Below is a small trained network, with its code and all its weights. Each question gives an input and a target symbol and asks what happens when units are switched off, that is, made to give their printed mean instead of their output.

import numpy as np


def w(rows, s, z=0):
    codes = np.array(rows[::2]) - 128.0
    scale = np.full(codes.shape[1], s)
    scale[-1] = z or s
    return codes * scale


def norm(h):
    return h / np.sqrt((h * h).mean(-1, keepdims=True) + 1e-5)


def f(y):
    return np.maximum(y, 0)


def softmax(a):
    e = np.exp(a - a.max(-1, keepdims=True))
    return e / e.sum(-1, keepdims=True)


def log_softmax(a):
    a = a - a.max(-1, keepdims=True)
    return a - np.log(np.exp(a).sum(-1, keepdims=True))


def net(x, mask):
    ids = ['ΠΦβδθλ'.index(c) for c in x.split()]
    T = len(ids)
    res = E[ids] + P[:T]
    r = norm(res)
    for j in range(2):
        rows = slice(3 * j, 3 * j + 3)
        q, k, v = (r @ M[0][rows].T for M in (Q, K, V))
        z = softmax(np.where(np.tri(T) > 0, q @ k.T / 3**0.5, -1e9)) @ v
        o = O[0][rows]
        res = res + np.where(mask[j], z, o[:, -1]) @ o[:, :-1]
    y = f(norm(res) @ A[0][:, :-1].T + A[0][:, -1])
    res = res + np.where(mask[2:14], y, B[0][:, -1]) @ B[0][:, :-1]
    return log_softmax(norm(res)[-1] @ U[:, :-1].T + U[:, -1])


Q, K, V, O, A, B = {}, {}, {}, {}, {}, {}
E = w([
[121,136,68,149],'Π',
[124,161,82,124],'Φ',
[106,170,111,63],'β',
[188,63,248,160],'δ',
[211,178,94,76],'θ',
[59,66,28,145],'λ',
],0.011)
P = w([
[134,44,152,124],'0',
[192,107,163,147],'1',
[2,145,115,121],'2',
[97,146,55,136],'3',
[194,103,162,146],'4',
[12,157,115,129],'5',
[98,151,56,135],'6',
[193,104,161,147],'7',
[14,163,113,137],'8',
[99,152,62,139],'9',
[194,102,163,144],'10',
],0.0084)
Q[0] = w([
[110,196,147,164],'head 1',
[186,108,158,178],'head 1',
[153,209,153,146],'head 1',
[103,141,200,200],'head 2',
[69,155,98,141],'head 2',
[217,2,84,38],'head 2',
],0.029)
K[0] = w([
[98,175,122,171],'head 1',
[170,130,163,162],'head 1',
[137,209,119,166],'head 1',
[113,154,157,212],'head 2',
[101,175,92,130],'head 2',
[180,3,104,75],'head 2',
],0.031)
V[0] = w([
[120,94,96,96],'head 1',
[108,121,139,98],'head 1',
[128,110,106,119],'head 1',
[124,118,61,76],'head 2',
[1,127,157,190],'head 2',
[97,59,179,70],'head 2',
],0.0095)
O[0] = w([
[135,170,182,176,199],'head 1',
[165,138,121,127,136],'head 1',
[117,152,163,166,168],'head 1',
[183,132,44,187,254],'head 2',
[176,187,255,156,187],'head 2',
[160,3,130,69,166],'head 2',
],0.0064,0.0049)
A[0] = w([
[111,139,87,82,106],'neuron 1',
[150,111,179,161,95],'neuron 2',
[153,156,127,135,136],'neuron 3',
[152,121,121,134,145],'neuron 4',
[105,103,104,112,72],'neuron 5',
[127,126,129,128,109],'neuron 6',
[5,103,128,109,120],'neuron 7',
[89,160,130,60,153],'neuron 8',
[100,174,117,146,105],'neuron 9',
[63,142,141,148,125],'neuron 10',
[116,135,169,130,1],'neuron 11',
[86,113,170,145,146],'neuron 12',
],0.023,0.008)
B[0] = w([
[131,102,95,177,188],'neuron 1',
[223,152,113,142,180],'neuron 2',
[98,104,106,164,202],'neuron 3',
[100,144,170,105,201],'neuron 4',
[151,171,144,114,158],'neuron 5',
[129,128,132,132,128],'neuron 6',
[112,254,53,48,211],'neuron 7',
[111,120,239,107,178],'neuron 8',
[177,112,121,50,253],'neuron 9',
[104,144,118,200,220],'neuron 10',
[186,204,152,168,132],'neuron 11',
[75,67,104,151,192],'neuron 12',
],0.027,0.0062)
U = w([
[120,47,27,245,1],'Π',
[77,56,186,205,231],'Φ',
[112,162,229,55,182],'β',
[224,187,183,207,131],'δ',
[141,19,108,23,88],'θ',
[140,199,39,107,151],'λ',
],0.012,0.0037)

Each question gives the input, a string of symbols that net reads in full, and the target symbol t.
The units are the heads (3 rows each of Q, K, V and O) and the neurons (one row each of A and B). Each row of codes is followed by its name. A weight is (code - 128) times the scale printed after its matrix; where a second scale follows, it is the last column's (O, A, B and U).
mask holds one flag per unit, heads first, then neurons. A switched-off unit (its flag False) gives its mean, the last column of its rows in O or B, instead of its output. The means were averaged over made-up inputs and are rounded, as every weight is.
A unit's drop is (log p(t) with every unit on - log p(t) with that unit switched off) / (log p(t) with every unit on - log p(t) with every unit switched off).
The circuit of an input: a set's keep is (log p(t) with only the set's units on - log p(t) with every unit switched off) / (log p(t) with every unit on - log p(t) with every unit switched off). Starting from the 12 units with the biggest drops (on a tie, the unit counted first), units are removed one at a time, each time the one whose removal leaves the highest keep (on an exact tie, the one counted first), for as long as the keep stays at least 0.8.
circuit, biggest first: the units of the circuit, biggest drop first
unit that matters most: the unit with the biggest drop
k most important neurons: the k neurons with the biggest drops, biggest first
which heads matter: for each layer, one digit per head in row order, 1 if its drop is at least 0.15 and else 0, layers parted by /
drop of u: that unit's drop, to one decimal
input β β θ, target θ: 3 most important neurons => neuron 9; neuron 10; neuron 8
input λ λ Π λ δ Π λ λ Φ λ Π, target δ: circuit, biggest first => neuron 7; neuron 2
input Π λ δ Π δ δ λ λ θ λ Π, target Φ: which heads matter => 10
input λ Φ δ λ β, target δ: 2 most important neurons => neuron 7; neuron 9
input λ δ β θ λ Π λ θ Φ Φ λ, target δ: which heads matter => 00
input λ λ λ Π Π θ Π θ, target δ: circuit, biggest first => neuron 7
input λ δ Π λ Π, target δ: 3 most important neurons => neuron 7; neuron 9; neuron 2
input λ λ λ β λ β β β, target δ: 4 most important neurons => neuron 7; neuron 2; neuron 9; neuron 12
input λ Π λ θ θ β Π, target θ: which heads matter => 00
input Φ Π β λ β, target Π: 3 most important neurons => neuron 7; neuron 9; neuron 1
input Φ θ δ Π Φ δ β λ β θ β, target Π: 3 most important neurons => neuron 1; neuron 7; neuron 9
input Π λ Π δ λ β Π λ λ β Φ, target Φ: 4 most important neurons => neuron 9; neuron 7; neuron 4; neuron 3
input λ θ λ λ δ θ, target θ: 4 most important neurons => neuron 9; neuron 8; neuron 7; neuron 10
input Φ β Φ Φ, target θ: 2 most important neurons => neuron 9; neuron 7
input θ λ Φ β θ Π, target Π: 3 most important neurons => neuron 10; neuron 7; neuron 9
input λ θ β δ Φ, target δ: 3 most important neurons => neuron 2; neuron 7; neuron 9
input λ λ θ β Φ θ λ λ Φ β, target θ: 3 most important neurons => neuron 9; neuron 8; neuron 7
input Π β Π β β Φ, target Φ: unit that matters most => head 2
input Φ Φ Π θ β λ θ Φ, target Π: drop of neuron 7 => 0.8
input δ δ θ δ β δ λ θ, target β: drop of neuron 4 => 0.1
input δ β λ λ β θ δ δ Φ θ λ, target β: drop of neuron 2 => 0.5
input β β Φ δ λ Φ Φ β λ θ, target Π: unit that matters most => neuron 1
